Below are the code and all the weights of a small trained network. Each question names an input and a target symbol and asks about switching units off, where a switched-off unit gives its printed mean instead of its output.

import numpy as np


def w(rows, s, z=0):
    codes = np.array(rows[::2]) - 128.0
    scale = np.full(codes.shape[1], s)
    scale[-1] = z or s
    return codes * scale


def norm(h):
    return h / np.sqrt((h * h).mean(-1, keepdims=True) + 1e-5)


def f(y):
    return y / 2 * (1 + np.tanh(0.7978845608 * (y + 0.044715 * y**3)))


def softmax(a):
    e = np.exp(a - a.max(-1, keepdims=True))
    return e / e.sum(-1, keepdims=True)


def log_softmax(a):
    a = a - a.max(-1, keepdims=True)
    return a - np.log(np.exp(a).sum(-1, keepdims=True))


def net(x, mask):
    ids = ['βδελμπφψω'.index(c) for c in x.split()]
    T = len(ids)
    res = E[ids] + P[:T]
    u = 0
    for l in range(2):
        q, k, v = (norm(res) @ M[l].T for M in (Q, K, V))
        z = softmax(np.where(np.tri(T) > 0, q @ k.T / 2**0.5, -1e9)) @ v
        res = res + np.where(mask[u], z, O[l][:, -1]) @ O[l][:, :-1]
        u += 1
        y = f(norm(res) @ A[l][:, :-1].T + A[l][:, -1])
        res = res + np.where(mask[u : u + 4], y, B[l][:, -1]) @ B[l][:, :-1]
        u += 4
    return log_softmax(norm(res)[-1] @ U[:, :-1].T + U[:, -1])


Q, K, V, O, A, B = {}, {}, {}, {}, {}, {}
E = w([
[6,161,96,40,79,46,176],'β',
[174,109,168,128,119,109,198],'δ',
[192,116,179,132,86,89,167],'ε',
[184,104,184,110,96,160,146],'λ',
[97,185,140,192,228,92,197],'μ',
[64,240,121,133,169,211,171],'π',
[201,161,134,141,100,176,208],'φ',
[151,106,44,126,168,155,146],'ψ',
[72,118,61,168,91,131,116],'ω',
],0.021)
P = w([
[116,176,172,2,144,107,109],'0',
[95,117,185,42,114,175,205],'1',
[111,124,177,78,114,147,176],'2',
[125,116,186,114,124,143,165],'3',
[147,110,196,162,124,143,176],'4',
[156,100,209,197,142,129,162],'5',
[170,90,223,224,196,125,168],'6',
],0.0077)
Q[0] = w([
[172,54,69,156,1,183,224],'L0H0',
[217,82,231,153,165,188,251],'L0H0',
],0.0096)
K[0] = w([
[99,54,53,254,83,161,141],'L0H0',
[199,134,123,251,156,154,96],'L0H0',
],0.0099)
V[0] = w([
[104,56,174,126,112,83,103],'L0H0',
[255,38,33,69,212,193,205],'L0H0',
],0.0081)
O[0] = w([
[108,189,94,4,215,84,128,73],'L0H0',
[18,196,146,153,69,96,43,253],'L0H0',
],0.015,0.0048)
A[0] = w([
[183,126,146,173,150,157,173,237],'L0N0',
[169,82,168,202,109,3,158,45],'L0N1',
[158,33,117,116,98,22,158,4],'L0N2',
[58,199,96,66,207,127,111,20],'L0N3',
],0.0082,0.0027)
B[0] = w([
[100,92,41,135,55,127,38,255],'L0N0',
[39,71,212,98,89,170,239,211],'L0N1',
[2,136,24,108,183,220,159,168],'L0N2',
[159,191,159,184,46,137,132,144],'L0N3',
],0.01,0.0046)
Q[1] = w([
[147,134,246,66,51,77,87],'L1H0',
[177,85,88,214,2,116,153],'L1H0',
],0.0098)
K[1] = w([
[132,146,226,137,59,254,79],'L1H0',
[57,47,33,143,27,156,50],'L1H0',
],0.007)
V[1] = w([
[140,108,49,141,187,58,54],'L1H0',
[144,107,122,185,74,47,255],'L1H0',
],0.0091)
O[1] = w([
[93,202,168,149,1,72,171,2],'L1H0',
[213,149,87,112,84,180,185,225],'L1H0',
],0.012,0.0056)
A[1] = w([
[84,148,64,142,27,2,32,3],'L1N0',
[244,25,116,107,173,106,92,68],'L1N1',
[192,128,231,126,64,216,197,77],'L1N2',
[127,158,107,116,120,143,215,60],'L1N3',
],0.0096,0.0054)
B[1] = w([
[223,190,99,126,71,35,216,216],'L1N0',
[21,173,114,154,49,128,193,177],'L1N1',
[165,179,164,150,134,60,95,254],'L1N2',
[95,182,140,146,103,77,9,197],'L1N3',
],0.012,0.0047)
U = w([
[121,182,98,148,192,148,121,13],'β',
[204,184,170,83,174,118,115,190],'δ',
[91,186,91,60,182,114,185,247],'ε',
[24,113,142,104,172,131,77,159],'λ',
[139,26,72,156,92,177,109,251],'μ',
[76,81,153,121,135,175,121,91],'π',
[229,93,194,196,114,166,52,3],'φ',
[77,172,117,136,64,66,65,133],'ψ',
[247,164,120,146,61,121,194,15],'ω',
],0.012,0.0028)

Each question gives the input, a string of symbols that net reads in full, and the target symbol t.
The units are the heads (2 rows each of Q, K, V and O) and the neurons (one row each of A and B). Each row of codes is followed by its name. A weight is (code - 128) times the scale printed after its matrix; where a second scale follows, it is the last column's (O, A, B and U).
mask holds one flag per unit, layer by layer, with each layer's heads first. A switched-off unit (its flag False) gives its mean, the last column of its rows in O or B, instead of its output. The means were averaged over made-up inputs and are rounded, as every weight is.
A unit's drop is (log p(t) with every unit on - log p(t) with that unit switched off) / (log p(t) with every unit on - log p(t) with every unit switched off).
The circuit of an input: a set's keep is (log p(t) with only the set's units on - log p(t) with every unit switched off) / (log p(t) with every unit on - log p(t) with every unit switched off). Starting from all 10 units, units are removed one at a time, each time the one whose removal leaves the highest keep (on an exact tie, the one counted first), for as long as the keep stays at least 0.8.
circuit, biggest first: the units of the circuit, biggest drop first
most important unit: the unit with the biggest drop
top k neurons: the k neurons with the biggest drops, biggest first
k most important neurons of layer l: the k neurons of layer l with the biggest drops, biggest first
input ψ λ λ μ μ π δ, target π: most important unit => L0N1
input λ μ ψ δ ω, target μ: 2 most important neurons of layer 0 => (L0N0, L0N2)
input ε ε π π ψ π μ, target μ: circuit, biggest first => (L0H0, L0N0, L1N2)
input δ φ ε, target φ: circuit, biggest first => (L0H0, L1H0, L0N0)
input ψ δ π, target λ: top 2 neurons => (L0N0, L1N0)
input δ φ π ε, target φ: 2 most important neurons of layer 1 => (L1N2, L1N0)
input ε δ μ, target δ: top 4 neurons => (L0N3, L0N2, L1N1, L1N3)
input ε π μ, target δ: top 3 neurons => (L0N2, L1N3, L1N1)
input ω μ ε π λ, target π: circuit, biggest first => (L1H0, L1N1)
input ψ π φ ψ π δ μ, target λ: top 2 neurons => (L1N0, L0N1)
input ε δ ω μ ψ, target ω: circuit, biggest first => (L1N0, L0N1, L1H0)
input δ μ ψ δ λ μ δ, target μ: circuit, biggest first => (L0N0, L0H0)
input β δ ε, target ε: circuit, biggest first => (L0H0, L1H0, L1N1)
input μ π ψ π π, target μ: top 2 neurons => (L0N0, L0N1)
input π ε μ δ δ, target μ: most important unit => L1H0
input ψ ω ψ, target ω: top 2 neurons => (L0N1, L1N0)
input λ π δ, target π: circuit, biggest first => (L1H0, L0N1)
input μ β μ μ δ ε, target μ: 2 most important neurons of layer 0 => (L0N2, L0N0)
input δ δ ω λ β β δ, target δ: 2 most important neurons of layer 0 => (L0N1, L0N2)
input δ ε λ λ π ε, target π: circuit, biggest first => (L0N1)
